Below is a small trained network, with its code and all its weights. Each question gives an input and a target symbol and asks what happens when units are switched off, that is, made to give their printed mean instead of their output.

import numpy as np


def w(rows, s, z=0):
    codes = np.array(rows[::2]) - 128.0
    scale = np.full(codes.shape[1], s)
    scale[-1] = z or s
    return codes * scale


def f(y):
    return y / 2 * (1 + np.tanh(0.7978845608 * (y + 0.044715 * y**3)))


def softmax(a):
    e = np.exp(a - a.max(-1, keepdims=True))
    return e / e.sum(-1, keepdims=True)


def log_softmax(a):
    a = a - a.max(-1, keepdims=True)
    return a - np.log(np.exp(a).sum(-1, keepdims=True))


def net(x, mask):
    ids = ['θλμξτω'.index(c) for c in x.split()]
    T = len(ids)
    res = E[ids] + P[:T]
    r = res
    for j in range(3):
        rows = slice(3 * j, 3 * j + 3)
        q, k, v = (r @ M[0][rows].T for M in (Q, K, V))
        z = softmax(np.where(np.tri(T) > 0, q @ k.T / 3**0.5, -1e9)) @ v
        o = O[0][rows]
        res = res + np.where(mask[j], z, o[:, -1]) @ o[:, :-1]
    y = f(res @ A[0][:, :-1].T + A[0][:, -1])
    res = res + np.where(mask[3:7], y, B[0][:, -1]) @ B[0][:, :-1]
    return log_softmax(res[-1] @ U[:, :-1].T + U[:, -1])


Q, K, V, O, A, B = {}, {}, {}, {}, {}, {}
E = w([
[239,28,45,181,110,179],'θ',
[151,211,184,241,134,154],'λ',
[135,138,136,82,200,183],'μ',
[88,9,119,81,163,4],'ξ',
[121,191,132,30,123,187],'τ',
[118,39,86,175,104,182],'ω',
],0.016)
P = w([
[119,171,112,165,125,141],'0',
[129,203,62,102,225,93],'1',
[103,144,142,158,103,136],'2',
[208,229,50,100,82,23],'3',
[84,85,170,188,83,163],'4',
[189,149,161,110,125,91],'5',
[42,96,178,194,30,184],'6',
[145,88,124,134,1,99],'7',
[72,90,148,145,121,223],'8',
[119,137,189,52,84,156],'9',
],0.0095)
Q[0] = w([
[91,68,5,94,158,150],'h0',
[109,155,177,217,81,147],'h0',
[119,119,236,100,211,164],'h0',
[121,87,114,136,168,215],'h1',
[164,113,78,163,91,109],'h1',
[246,152,162,112,165,149],'h1',
[209,161,67,215,110,88],'h2',
[204,178,139,137,90,254],'h2',
[185,144,147,93,132,69],'h2',
],0.012)
K[0] = w([
[124,30,111,209,120,116],'h0',
[181,187,210,97,84,95],'h0',
[138,175,161,99,92,141],'h0',
[89,164,153,108,42,182],'h1',
[144,170,113,90,246,152],'h1',
[106,207,14,128,133,141],'h1',
[135,184,106,170,240,125],'h2',
[163,159,154,185,164,93],'h2',
[185,167,71,90,156,64],'h2',
],0.011)
V[0] = w([
[115,139,214,118,157,206],'h0',
[164,129,186,135,215,131],'h0',
[180,184,186,166,154,145],'h0',
[175,50,138,174,179,86],'h1',
[147,224,191,124,53,133],'h1',
[253,118,196,99,194,132],'h1',
[165,118,193,208,150,113],'h2',
[70,145,214,103,196,84],'h2',
[128,201,144,134,142,233],'h2',
],0.012)
O[0] = w([
[154,91,58,182,93,74,47],'h0',
[131,96,102,173,74,148,55],'h0',
[128,129,128,110,162,153,4],'h0',
[126,81,99,138,232,109,1],'h1',
[113,153,130,4,55,81,98],'h1',
[71,128,46,152,43,171,94],'h1',
[83,174,70,167,95,41,139],'h2',
[90,144,169,157,33,98,135],'h2',
[210,86,84,148,138,89,241],'h2',
],0.012,0.0026)
A[0] = w([
[167,2,98,172,94,129,252],'n0',
[70,89,78,68,166,48,128],'n1',
[113,142,187,87,72,138,169],'n2',
[165,140,191,116,131,229,236],'n3',
],0.0089,0.0023)
B[0] = w([
[125,160,198,76,136,176,203],'n0',
[109,255,119,232,120,121,156],'n1',
[120,154,103,154,93,115,246],'n2',
[81,79,146,82,152,114,252],'n3',
],0.01,0.011)
U = w([
[58,125,30,137,158,208,3],'θ',
[138,254,194,229,132,132,215],'λ',
[120,139,133,170,95,236,128],'μ',
[13,162,146,173,124,196,82],'ξ',
[119,97,166,65,96,109,80],'τ',
[149,95,191,124,175,46,151],'ω',
],0.0069,0.0035)

Each question gives the input, a string of symbols that net reads in full, and the target symbol t.
The units are the heads (3 rows each of Q, K, V and O) and the neurons (one row each of A and B). Each row of codes is followed by its name. A weight is (code - 128) times the scale printed after its matrix; where a second scale follows, it is the last column's (O, A, B and U).
mask holds one flag per unit, heads first, then neurons. A switched-off unit (its flag False) gives its mean, the last column of its rows in O or B, instead of its output. The means were averaged over made-up inputs and are rounded, as every weight is.
A unit's drop is (log p(t) with every unit on - log p(t) with that unit switched off) / (log p(t) with every unit on - log p(t) with every unit switched off).
The circuit of an input: a set's keep is (log p(t) with only the set's units on - log p(t) with every unit switched off) / (log p(t) with every unit on - log p(t) with every unit switched off). Starting from all 7 units, units are removed one at a time, each time the one whose removal leaves the highest keep (on an exact tie, the one counted first), for as long as the keep stays at least 0.8.
units of the circuit, in order: the units of the circuit, biggest drop first
k most important neurons: the k neurons with the biggest drops, biggest first
which heads matter: for each layer, one digit per head in row order, 1 if its drop is at least 0.15 and else 0, layers parted by /
drop when u is switched off: that unit's drop, to one decimal
input τ μ θ ξ, target ξ: units of the circuit, in order : [h2, h1]
input ξ ξ θ τ θ, target τ: units of the circuit, in order : [h1]
input θ ω τ τ λ μ λ ω μ, target λ: units of the circuit, in order : [n1, h2, h1]
input ω ξ ξ λ λ τ τ, target λ: units of the circuit, in order : [h2, n3]
input ξ μ τ τ, target μ: units of the circuit, in order : [h1, h2]
input ξ τ τ θ, target τ: units of the circuit, in order : [h2, n3, h1]
input θ θ θ τ ξ ξ λ λ ω, target λ: units of the circuit, in order : [h2, n1, h1]
input λ ξ θ ω θ τ τ μ λ θ, target λ: units of the circuit, in order : [h2, n3]
input τ ξ ω τ, target ξ: units of the circuit, in order : [h2, n3, h1]
input ξ λ τ ω, target λ: units of the circuit, in order : [h2, n1]
input ξ τ θ ξ λ λ μ, target λ: units of the circuit, in order : [h2, n1, h1]
input θ ξ θ ω, target ξ: which heads matter : 001
input τ τ ω θ τ ξ θ ξ τ, target θ: units of the circuit, in order : [h2, n0]
input τ θ ξ ω, target θ: units of the circuit, in order : [h2]
input τ θ τ θ τ λ λ λ θ, target λ: 2 most important neurons : [n3, n2]
input τ τ μ ξ μ μ, target ξ: 2 most important neurons : [n2, n3]
input τ ω λ ξ θ μ, target ξ: drop when h2 is switched off : 1.8
input τ ξ λ ξ θ ξ τ, target θ: drop when h2 is switched off : 0.4
input μ τ τ λ τ ω ω, target τ: drop when h1 is switched off : 0.8
input λ ξ τ τ τ ω, target τ: drop when h1 is switched off : 1.0
input ξ λ ξ τ ξ ξ ω λ ω, target ω: units of the circuit, in order : [h1]
